The symbols move the elements like this.
from | v d j
cf | jr zb cq
qs | mg tt gs
hp | cm cm jp
rq | rq lj qz
nj | zb gq dj
mb | mp hr mj
cz | nj gq zn
zt | tn lc rq
gq | pp cn zh
gr | jz cq ms
rj | ld rz tn
cm | hr qs sb
mp | rh sd hr
lm | zn lc pp
gf | pr sz zm
ms | dh ht zh
cn | ng ld rj
ld | zt rq dj
zr | rj tn zt
sd | jh jp rh
dl | jh pr gf
rn | zd dl nb
zn | rq cn cq
lf | cz zn lm
qh | cn qz zr
sz | hp lc mj
jz | nl tl dh
tl | zh gr sf
jp | gs nl jz
dj | nl cz lf
zm | qs mj mf
hr | sd gr qs
dh | lf zh ht
hf | mb cm mb
zb | pq pp gq
mg | jp jz tt
ng | zr zt ld
pp | lf lm rz
jg | mf lj jh
sn | rq qz zt
nb | dl rh lj
nl | ms zh tl
zh | ht lt gr
sf | gr ht nl
pq | dj fc pp
zd | sz hp dl
jr | cq pq tl
mc | zm mf sn
cq | nj rz pq
tn | sn jc lc
qz | rn nb jg
jc | qz jg zd
fc | qh zr ng
rh | cm sb sd
lj | mf zm mc
rz | lm lt fm
tt | jz dh ms
ht | sf cf lt
lc | jc zd sz
gs | tt ms nl
lt | cf nj dh
mj | hf rh mp
jh | lj mc hr
pr | mc hp sz
fm | rq ng cn
sb | qs gs jp
mf | mj sd mb

In the rows, 70 means zero.

The rows follow the links: the fewer symbols apart two elements are, the more alike their rows tend to be.

Each row is also shifted at random along 3 hidden directions that mean nothing.

One row for each element, in no order:
Each row is one element's numbers.
r1: (71, 63, 61, 48, 60, 57, 73, 67, 66, 69, 64, 91, 54, 81, 70, 44, 63, 64, 63, 88, 62, 67, 60, 81, 72, 88, 62, 71, 88, 63, 77, 60)
r2: (86, 84, 72, 81, 63, 81, 80, 81, 74, 60, 78, 23, 63, 68, 89, 77, 70, 69, 81, 51, 81, 86, 79, 71, 67, 63, 71, 59, 81, 85, 78, 84)
r3: (83, 60, 66, 57, 83, 86, 67, 50, 60, 75, 66, 96, 68, 78, 58, 61, 71, 94, 74, 79, 73, 46, 85, 58, 58, 86, 66, 66, 69, 50, 69, 90)
r4: (53, 62, 60, 81, 65, 73, 67, 59, 47, 68, 86, 43, 80, 66, 78, 82, 72, 72, 65, 59, 71, 89, 70, 73, 72, 78, 58, 71, 51, 78, 66, 71)
r5: (79, 73, 86, 62, 74, 74, 77, 75, 66, 62, 73, 68, 65, 73, 72, 68, 61, 77, 60, 60, 96, 69, 82, 85, 70, 61, 72, 63, 72, 75, 79, 96)
r6: (62, 66, 61, 50, 62, 64, 79, 67, 72, 71, 63, 83, 53, 84, 65, 54, 53, 67, 65, 84, 64, 66, 63, 74, 71, 80, 59, 70, 82, 64, 74, 64)
r7: (75, 77, 86, 88, 84, 60, 59, 79, 70, 58, 75, 85, 81, 70, 86, 54, 81, 75, 56, 78, 56, 70, 74, 93, 87, 78, 70, 85, 95, 71, 54, 75)
r8: (59, 78, 72, 71, 67, 89, 79, 64, 84, 65, 53, 52, 81, 81, 62, 102, 64, 67, 73, 52, 81, 58, 66, 54, 64, 52, 79, 63, 50, 77, 79, 80)
r9: (85, 64, 57, 71, 76, 87, 67, 64, 63, 63, 77, 64, 69, 67, 72, 60, 80, 79, 82, 72, 66, 62, 85, 56, 62, 90, 69, 64, 79, 60, 70, 79)
r10: (58, 75, 71, 71, 70, 84, 74, 61, 81, 73, 50, 78, 85, 84, 59, 91, 71, 68, 68, 61, 74, 51, 65, 55, 63, 61, 77, 70, 53, 67, 72, 77)
r11: (83, 66, 56, 71, 75, 84, 67, 64, 69, 73, 72, 49, 76, 80, 74, 75, 81, 66, 86, 61, 77, 61, 78, 53, 59, 89, 71, 61, 66, 63, 81, 82)
r12: (70, 71, 69, 57, 54, 54, 73, 59, 60, 92, 69, 59, 61, 59, 59, 75, 68, 66, 76, 65, 94, 81, 59, 68, 54, 47, 76, 62, 51, 75, 75, 55)
r13: (64, 70, 61, 52, 50, 66, 81, 60, 65, 68, 63, 53, 56, 84, 71, 66, 56, 72, 65, 70, 77, 71, 49, 75, 65, 70, 60, 62, 74, 77, 77, 64)
r14: (66, 62, 69, 68, 73, 61, 68, 62, 62, 85, 76, 81, 65, 50, 54, 73, 59, 73, 75, 77, 63, 80, 76, 63, 66, 54, 61, 73, 51, 67, 59, 63)
r15: (71, 77, 66, 79, 60, 48, 62, 61, 59, 62, 74, 70, 58, 41, 75, 54, 82, 100, 78, 87, 46, 78, 53, 73, 73, 55, 63, 84, 88, 80, 40, 44)
r16: (63, 65, 57, 65, 69, 83, 72, 62, 72, 61, 59, 71, 80, 88, 68, 77, 76, 71, 70, 67, 73, 46, 53, 58, 63, 86, 78, 63, 72, 72, 78, 68)
r17: (65, 64, 67, 75, 70, 55, 61, 71, 66, 76, 82, 79, 75, 44, 64, 63, 83, 66, 71, 75, 68, 78, 62, 65, 67, 67, 76, 72, 58, 69, 61, 49)
r18: (69, 66, 64, 74, 73, 51, 59, 70, 64, 69, 81, 88, 66, 39, 68, 53, 86, 81, 72, 89, 57, 75, 61, 66, 70, 68, 69, 78, 75, 69, 53, 46)
r19: (77, 77, 78, 69, 67, 47, 60, 52, 61, 79, 66, 95, 59, 55, 63, 57, 81, 107, 77, 89, 57, 65, 59, 76, 69, 45, 65, 85, 78, 66, 41, 57)
r20: (74, 74, 59, 77, 68, 88, 71, 45, 64, 70, 61, 55, 69, 81, 68, 79, 74, 95, 84, 70, 56, 57, 76, 52, 60, 71, 60, 74, 65, 64, 55, 84)
r21: (93, 68, 63, 74, 78, 87, 70, 83, 72, 51, 80, 61, 66, 61, 86, 57, 80, 69, 80, 67, 69, 65, 86, 67, 70, 92, 71, 62, 96, 71, 71, 83)
r22: (58, 65, 78, 59, 72, 61, 64, 59, 43, 76, 80, 84, 80, 69, 64, 67, 70, 86, 50, 68, 90, 74, 63, 89, 68, 68, 62, 72, 52, 77, 64, 78)
r23: (89, 72, 81, 60, 76, 81, 75, 88, 77, 67, 72, 61, 68, 77, 76, 67, 71, 53, 68, 55, 99, 64, 82, 78, 65, 72, 82, 52, 74, 72, 91, 90)
r24: (73, 67, 73, 75, 76, 62, 65, 74, 80, 89, 61, 90, 72, 74, 61, 66, 63, 52, 74, 81, 53, 70, 81, 74, 80, 67, 67, 79, 68, 53, 69, 69)
r25: (63, 69, 52, 64, 49, 62, 79, 72, 74, 66, 67, 45, 63, 85, 82, 64, 67, 49, 75, 67, 55, 81, 55, 73, 73, 80, 62, 68, 82, 73, 82, 53)
r26: (78, 70, 71, 75, 68, 54, 67, 69, 76, 89, 67, 76, 64, 61, 63, 68, 65, 60, 75, 83, 53, 81, 78, 73, 75, 56, 64, 80, 69, 60, 60, 59)
r27: (53, 65, 65, 72, 67, 83, 76, 73, 81, 66, 70, 70, 71, 63, 65, 83, 54, 61, 72, 69, 52, 79, 79, 51, 75, 60, 69, 68, 60, 70, 71, 68)
r28: (58, 64, 59, 88, 72, 72, 61, 69, 53, 66, 87, 46, 92, 70, 84, 79, 80, 59, 64, 59, 64, 88, 69, 76, 76, 88, 62, 73, 57, 75, 68, 63)
r29: (87, 87, 72, 88, 62, 49, 65, 74, 79, 84, 65, 50, 73, 64, 76, 74, 87, 55, 82, 69, 65, 81, 60, 75, 74, 56, 77, 79, 71, 72, 68, 48)
r30: (49, 70, 71, 63, 68, 86, 75, 72, 80, 47, 65, 79, 70, 66, 66, 77, 63, 78, 61, 64, 72, 59, 60, 61, 68, 63, 80, 63, 68, 82, 74, 69)
r31: (56, 73, 63, 91, 74, 87, 66, 89, 90, 52, 68, 57, 89, 67, 77, 89, 80, 39, 76, 55, 54, 65, 69, 51, 73, 79, 90, 67, 69, 68, 82, 52)
r32: (71, 56, 66, 60, 75, 58, 66, 78, 70, 80, 78, 96, 60, 46, 56, 57, 61, 56, 71, 84, 64, 78, 75, 63, 70, 66, 72, 67, 62, 60, 71, 53)
r33: (62, 58, 55, 43, 59, 61, 74, 75, 62, 77, 77, 70, 59, 76, 64, 59, 63, 49, 65, 67, 93, 73, 51, 77, 61, 83, 75, 53, 64, 72, 94, 55)
r34: (63, 64, 67, 87, 74, 67, 59, 67, 51, 70, 86, 59, 89, 70, 78, 73, 84, 70, 60, 62, 65, 82, 71, 78, 77, 83, 66, 75, 60, 69, 64, 71)
r35: (57, 68, 68, 70, 70, 86, 73, 83, 86, 54, 60, 68, 84, 68, 67, 91, 67, 54, 67, 54, 73, 61, 59, 53, 65, 69, 88, 60, 60, 80, 81, 64)
r36: (53, 72, 69, 83, 64, 80, 82, 80, 86, 67, 68, 43, 76, 63, 67, 97, 58, 49, 75, 54, 66, 87, 74, 52, 71, 53, 74, 65, 48, 78, 79, 62)
r37: (76, 82, 85, 88, 73, 57, 63, 70, 67, 76, 64, 72, 81, 85, 77, 71, 81, 74, 63, 69, 67, 70, 66, 92, 84, 65, 67, 83, 72, 70, 58, 76)
r38: (81, 79, 87, 78, 79, 63, 62, 87, 78, 70, 66, 73, 78, 80, 78, 65, 79, 57, 64, 66, 79, 66, 74, 92, 78, 70, 78, 74, 83, 68, 77, 80)
r39: (62, 69, 69, 81, 72, 74, 70, 86, 90, 77, 67, 68, 80, 65, 66, 83, 61, 37, 74, 66, 60, 78, 84, 56, 77, 67, 76, 69, 57, 63, 81, 62)
r40: (79, 69, 77, 49, 74, 48, 61, 71, 67, 88, 64, 99, 68, 62, 53, 59, 79, 70, 67, 80, 89, 56, 57, 80, 61, 61, 81, 70, 66, 61, 72, 57)
r41: (49, 67, 68, 61, 57, 67, 79, 35, 42, 89, 72, 55, 65, 85, 60, 89, 52, 103, 60, 58, 87, 80, 61, 79, 61, 53, 49, 70, 34, 78, 63, 85)
r42: (70, 73, 61, 64, 54, 52, 75, 68, 68, 80, 74, 45, 58, 56, 70, 71, 70, 59, 76, 66, 82, 84, 49, 70, 59, 55, 72, 62, 62, 80, 77, 47)
r43: (83, 78, 78, 71, 68, 78, 80, 86, 74, 60, 76, 39, 65, 67, 84, 73, 66, 60, 74, 51, 90, 78, 76, 77, 68, 65, 76, 58, 79, 82, 85, 83)
r44: (79, 83, 87, 86, 72, 65, 69, 86, 77, 61, 72, 55, 76, 74, 88, 67, 78, 61, 67, 59, 72, 76, 71, 90, 83, 64, 74, 75, 86, 77, 71, 79)
r45: (66, 69, 59, 53, 57, 68, 73, 55, 64, 65, 58, 68, 59, 92, 69, 62, 69, 81, 70, 77, 66, 57, 53, 74, 64, 81, 62, 68, 82, 68, 72, 68)
r46: (50, 74, 68, 68, 62, 84, 82, 67, 80, 52, 61, 57, 72, 71, 65, 89, 57, 73, 67, 57, 73, 66, 56, 55, 68, 52, 75, 63, 59, 84, 72, 70)
r47: (51, 67, 74, 59, 76, 86, 73, 70, 78, 43, 64, 97, 67, 62, 61, 69, 61, 90, 59, 75, 65, 57, 61, 59, 72, 60, 75, 69, 75, 79, 63, 72)
r48: (84, 73, 81, 57, 75, 78, 76, 82, 74, 64, 72, 64, 58, 70, 70, 68, 63, 66, 67, 59, 95, 64, 79, 76, 65, 63, 75, 57, 80, 74, 86, 89)
r49: (66, 76, 75, 96, 78, 67, 54, 80, 66, 52, 77, 70, 86, 67, 91, 56, 89, 68, 60, 76, 46, 79, 71, 88, 91, 89, 67, 88, 92, 69, 49, 63)
r50: (62, 64, 63, 83, 74, 70, 67, 84, 87, 72, 75, 68, 79, 55, 70, 77, 60, 37, 74, 68, 49, 82, 84, 54, 76, 67, 73, 73, 64, 66, 70, 58)
r51: (78, 78, 67, 82, 61, 53, 66, 72, 78, 80, 65, 64, 65, 78, 77, 59, 69, 59, 78, 84, 42, 80, 72, 78, 83, 71, 57, 83, 89, 60, 61, 58)
r52: (88, 74, 71, 66, 70, 84, 78, 64, 65, 65, 74, 54, 56, 69, 77, 69, 66, 89, 81, 64, 81, 67, 87, 66, 59, 64, 66, 62, 78, 73, 70, 96)
r53: (63, 61, 68, 91, 76, 67, 57, 81, 59, 64, 92, 61, 97, 68, 86, 71, 86, 47, 56, 60, 69, 83, 68, 84, 81, 94, 72, 72, 65, 73, 71, 62)
r54: (85, 82, 82, 78, 68, 51, 64, 64, 69, 84, 58, 73, 74, 68, 69, 65, 84, 78, 76, 77, 70, 64, 59, 81, 70, 53, 73, 81, 74, 66, 58, 61)
r55: (72, 66, 66, 65, 65, 54, 70, 70, 76, 81, 59, 79, 62, 88, 69, 59, 59, 56, 69, 86, 50, 70, 72, 79, 79, 74, 60, 79, 85, 56, 72, 62)
r56: (55, 72, 76, 69, 63, 69, 83, 51, 72, 87, 60, 73, 56, 67, 49, 87, 39, 91, 72, 75, 57, 79, 87, 61, 74, 34, 55, 78, 48, 68, 61, 80)
r57: (75, 65, 63, 57, 76, 85, 68, 55, 65, 85, 57, 73, 80, 96, 56, 83, 75, 65, 74, 60, 93, 43, 73, 58, 51, 83, 78, 59, 44, 54, 86, 83)
r58: (55, 70, 69, 81, 66, 64, 65, 53, 49, 69, 79, 62, 81, 76, 77, 75, 74, 88, 58, 70, 62, 81, 65, 81, 76, 78, 55, 80, 63, 75, 52, 71)
r59: (56, 59, 60, 80, 71, 67, 64, 68, 52, 73, 90, 57, 83, 60, 76, 77, 77, 63, 63, 64, 65, 90, 68, 72, 71, 82, 64, 73, 53, 75, 63, 60)
r60: (90, 62, 73, 51, 89, 84, 68, 58, 62, 62, 69, 100, 55, 70, 63, 52, 67, 102, 75, 85, 74, 46, 91, 68, 63, 83, 65, 66, 82, 55, 64, 100)
r61: (65, 71, 66, 81, 65, 66, 72, 84, 85, 82, 68, 57, 74, 59, 67, 85, 57, 43, 78, 64, 60, 90, 81, 58, 74, 55, 68, 67, 55, 66, 75, 58)
r62: (85, 78, 76, 74, 74, 81, 73, 88, 79, 53, 74, 47, 67, 68, 84, 68, 72, 58, 73, 54, 84, 70, 81, 70, 71, 74, 79, 58, 86, 77, 84, 82)
r63: (82, 65, 56, 75, 79, 84, 64, 58, 68, 59, 67, 79, 65, 73, 74, 55, 86, 88, 78, 82, 47, 51, 77, 55, 66, 92, 65, 74, 94, 56, 55, 78)
r64: (82, 66, 65, 71, 71, 87, 74, 86, 71, 53, 85, 53, 66, 59, 82, 61, 73, 65, 72, 60, 78, 73, 83, 66, 67, 88, 73, 56, 85, 75, 80, 80)
r65: (74, 71, 74, 71, 69, 50, 64, 60, 56, 90, 67, 75, 73, 59, 61, 75, 80, 82, 71, 70, 81, 73, 57, 76, 66, 55, 73, 76, 50, 71, 58, 61)
r66: (69, 59, 54, 61, 60, 56, 65, 96, 78, 69, 84, 71, 63, 55, 78, 48, 74, 24, 70, 74, 65, 85, 59, 67, 72, 90, 77, 59, 82, 69, 89, 33)
r67: (64, 71, 80, 84, 75, 65, 63, 70, 58, 71, 78, 62, 89, 79, 76, 76, 78, 68, 57, 60, 76, 77, 72, 89, 79, 77, 67, 75, 61, 72, 67, 82)

Some elements, each with its row:
cn r65
mj r46
sd r31
lf r4
zt r12
rn r51
tn r42
zr r40
jh r39
gs r11
hr r8
lm r41
qs r20
tt r9
ng r19
sf r48
zb r49
mb r47
qh r29
pr r25
ht r43
nl r21

Row, symbols taken left to right, then the row they reach:
r24 d d: r57
r66 j d d: r16
r54 v d: r26
r35 d j: r10
r18 j d d: r53
r13 v: r45
r36 d d j: r60
r58 d v: r59
r1 j d v: r56

